Below is a small trained network, with its code and all its weights. Each question gives an input and a class and asks what happens when units are switched off, that is, made to give their printed mean instead of their output.

import numpy as np


def w(rows, s, z=0):
    codes = np.array(rows[::2]) - 128.0
    scale = np.full(codes.shape[1], s)
    scale[-1] = z or s
    return codes * scale


def f(y):
    return np.maximum(y, 0)


def log_softmax(a):
    a = a - a.max(-1, keepdims=True)
    return a - np.log(np.exp(a).sum(-1, keepdims=True))


def net(x, mask):
    res = np.array(x, float).reshape(1, 5) / 4 @ E
    y = f(res @ A[0][:, :-1].T + A[0][:, -1])
    res = res + np.where(mask, y, B[0][:, -1]) @ B[0][:, :-1]
    return log_softmax(res[-1] @ U[:, :-1].T + U[:, -1])


A, B = {}, {}
E = w([
[105,74,172,203,65,122,32],'x0',
[196,5,91,141,64,118,207],'x1',
[236,106,146,173,230,148,87],'x2',
[178,177,191,117,105,2,139],'x3',
[89,26,135,32,181,72,88],'x4',
],0.0078)
A[0] = w([
[150,163,74,53,203,157,215,81],'neuron 0',
[66,147,110,83,28,120,158,31],'neuron 1',
[172,170,164,95,117,40,155,70],'neuron 2',
[174,74,93,137,95,121,171,8],'neuron 3',
[156,200,118,208,68,157,165,60],'neuron 4',
[211,110,159,161,191,146,96,50],'neuron 5',
[229,119,133,141,210,146,124,59],'neuron 6',
[150,174,154,169,107,69,160,86],'neuron 7',
[176,163,198,121,110,44,139,60],'neuron 8',
[94,199,147,106,170,144,78,25],'neuron 9',
[94,209,146,129,171,133,66,33],'neuron 10',
[122,159,115,89,159,130,210,35],'neuron 11',
[181,56,101,160,95,119,197,66],'neuron 12',
[161,196,110,167,60,170,147,5],'neuron 13',
[80,205,162,115,185,142,89,18],'neuron 14',
[140,164,83,58,185,138,214,22],'neuron 15',
[223,123,148,159,195,138,103,4],'neuron 16',
[70,131,142,129,74,129,143,63],'neuron 17',
[62,149,118,95,74,111,169,42],'neuron 18',
[154,135,163,140,128,62,146,20],'neuron 19',
[184,82,106,124,77,134,168,28],'neuron 20',
[169,140,107,100,181,136,156,78],'neuron 21',
[49,144,117,99,63,106,164,92],'neuron 22',
[203,59,98,116,87,126,175,73],'neuron 23',
[97,62,129,55,163,94,98,60],'neuron 24',
[79,152,116,84,68,115,173,81],'neuron 25',
[158,151,178,147,96,22,123,74],'neuron 26',
[68,105,84,148,170,227,142,2],'neuron 27',
[100,62,196,206,59,110,12,43],'neuron 28',
[79,89,48,155,150,254,126,46],'neuron 29',
[100,52,130,53,166,88,95,40],'neuron 30',
[97,86,155,179,95,168,52,35],'neuron 31',
[98,94,132,89,140,102,119,55],'neuron 32',
[89,132,134,115,86,128,159,55],'neuron 33',
[165,67,93,155,87,148,162,84],'neuron 34',
[145,193,111,193,83,173,158,18],'neuron 35',
[69,219,133,142,182,149,62,48],'neuron 36',
[148,94,108,145,116,118,162,39],'neuron 37',
[82,57,132,56,155,54,87,50],'neuron 38',
],0.0093,0.0057)
B[0] = w([
[212,211,79,162,18,78,113,217],'neuron 0',
[114,33,110,195,202,101,56,197],'neuron 1',
[122,79,72,65,87,198,95,214],'neuron 2',
[63,111,189,96,109,63,154,172],'neuron 3',
[216,180,201,131,202,192,221,228],'neuron 4',
[100,60,78,207,188,114,68,212],'neuron 5',
[89,57,86,213,195,101,39,219],'neuron 6',
[159,98,111,67,144,194,138,197],'neuron 7',
[102,59,68,46,91,207,86,217],'neuron 8',
[74,85,203,97,95,38,184,179],'neuron 9',
[76,83,197,105,103,60,152,193],'neuron 10',
[179,157,101,165,72,94,107,169],'neuron 11',
[27,143,211,89,125,59,157,216],'neuron 12',
[225,149,197,137,207,179,203,188],'neuron 13',
[76,103,195,100,101,49,169,187],'neuron 14',
[201,187,97,164,26,80,119,191],'neuron 15',
[104,34,91,201,214,111,56,201],'neuron 16',
[143,91,105,183,158,112,94,166],'neuron 17',
[122,50,112,198,176,107,70,180],'neuron 18',
[109,86,109,70,106,170,109,162],'neuron 19',
[68,124,190,82,116,58,145,177],'neuron 20',
[154,133,106,166,84,100,111,169],'neuron 21',
[119,47,72,215,215,109,50,204],'neuron 22',
[40,141,195,109,119,64,147,215],'neuron 23',
[210,187,178,141,172,185,218,207],'neuron 24',
[133,64,94,199,170,105,73,190],'neuron 25',
[135,95,63,32,91,202,79,222],'neuron 26',
[148,57,93,44,98,181,96,184],'neuron 27',
[211,242,69,173,23,65,140,254],'neuron 28',
[124,30,74,2,100,217,74,226],'neuron 29',
[197,183,193,152,176,188,201,210],'neuron 30',
[203,188,63,127,24,92,127,193],'neuron 31',
[186,137,155,146,173,171,175,162],'neuron 32',
[116,90,126,160,160,104,87,155],'neuron 33',
[58,148,192,88,112,79,155,204],'neuron 34',
[202,136,188,134,185,182,199,197],'neuron 35',
[66,75,204,87,105,57,173,208],'neuron 36',
[122,112,153,106,120,82,132,150],'neuron 37',
[201,167,177,150,194,205,207,226],'neuron 38',
],0.0073,0.0075)
U = w([
[39,121,208,84,115,48,164,114],'0',
[102,85,85,220,203,110,77,117],'1',
[177,161,176,134,192,204,205,109],'2',
[110,94,66,1,91,206,100,111],'3',
[169,196,72,173,26,70,127,106],'4',
[63,192,98,131,139,152,127,254],'5',
],0.012,0.015)

Each question gives the input, the list of numbers given to net, and the class t.
The units are the neurons (one row each of A and B). Each row of codes is followed by its name. A weight is (code - 128) times the scale printed after its matrix; where a second scale follows, it is the last column's (A, B and U).
mask holds one flag per neuron, in row order. A switched-off neuron (its flag False) gives its mean, the last column of its row in B, instead of its output. The means were averaged over made-up inputs and are rounded, as every weight is.
A unit's drop is (log p(t) with every unit on - log p(t) with that unit switched off) / (log p(t) with every unit on - log p(t) with every unit switched off).
The circuit of an input: a set's keep is (log p(t) with only the set's units on - log p(t) with every unit switched off) / (log p(t) with every unit on - log p(t) with every unit switched off). Starting from the 12 units with the biggest drops (on a tie, the unit counted first), units are removed one at a time, each time the one whose removal leaves the highest keep (on an exact tie, the one counted first), for as long as the keep stays at least 0.8.
circuit, biggest first: the units of the circuit, biggest drop first
most important unit: the unit with the biggest drop
top k neurons: the k neurons with the biggest drops, biggest first
drop when u is switched off: that unit's drop, to one decimal
input [-7,5,-2,-3,5], class 4: most important unit => neuron 0
input [0,-4,-6,-1,7], class 2: top 2 neurons => neuron 38; neuron 24
input [-5,-2,-1,8,-8], class 2: top 4 neurons => neuron 4; neuron 13; neuron 35; neuron 29
input [3,6,6,5,-8], class 2: top 2 neurons => neuron 4; neuron 13
input [6,-4,5,-4,4], class 4: circuit, biggest first => neuron 28; neuron 31
input [-6,8,8,5,-4], class 0: top 2 neurons => neuron 12; neuron 23
input [0,-8,8,8,-7], class 0: top 4 neurons => neuron 36; neuron 10; neuron 14; neuron 9
input [4,-6,-2,-5,-7], class 2: top 3 neurons => neuron 4; neuron 35; neuron 13
input [7,1,1,-8,-1], class 3: top 2 neurons => neuron 29; neuron 27
input [8,-2,7,5,-1], class 4: top 3 neurons => neuron 28; neuron 31; neuron 22
input [3,-7,3,7,-2], class 0: top 3 neurons => neuron 36; neuron 10; neuron 14
input [-7,3,-5,-3,1], class 4: top 2 neurons => neuron 0; neuron 15
input [-4,2,6,3,-6], class 1: top 3 neurons => neuron 6; neuron 16; neuron 5
input [-1,-3,5,-1,6], class 2: top 4 neurons => neuron 24; neuron 30; neuron 38; neuron 22
input [3,5,-8,-1,-7], class 1: most important unit => neuron 1
input [-5,6,2,-7,7], class 2: top 3 neurons => neuron 30; neuron 24; neuron 38
input [8,-2,-3,4,7], class 4: drop when neuron 11 is switched off => 0.0
input [-4,-5,-2,7,5], class 3: drop when neuron 2 is switched off => 0.2
input [-5,2,7,-7,-2], class 1: drop when neuron 29 is switched off => -0.1
input [5,0,-5,1,-2], class 1: circuit, biggest first => neuron 22
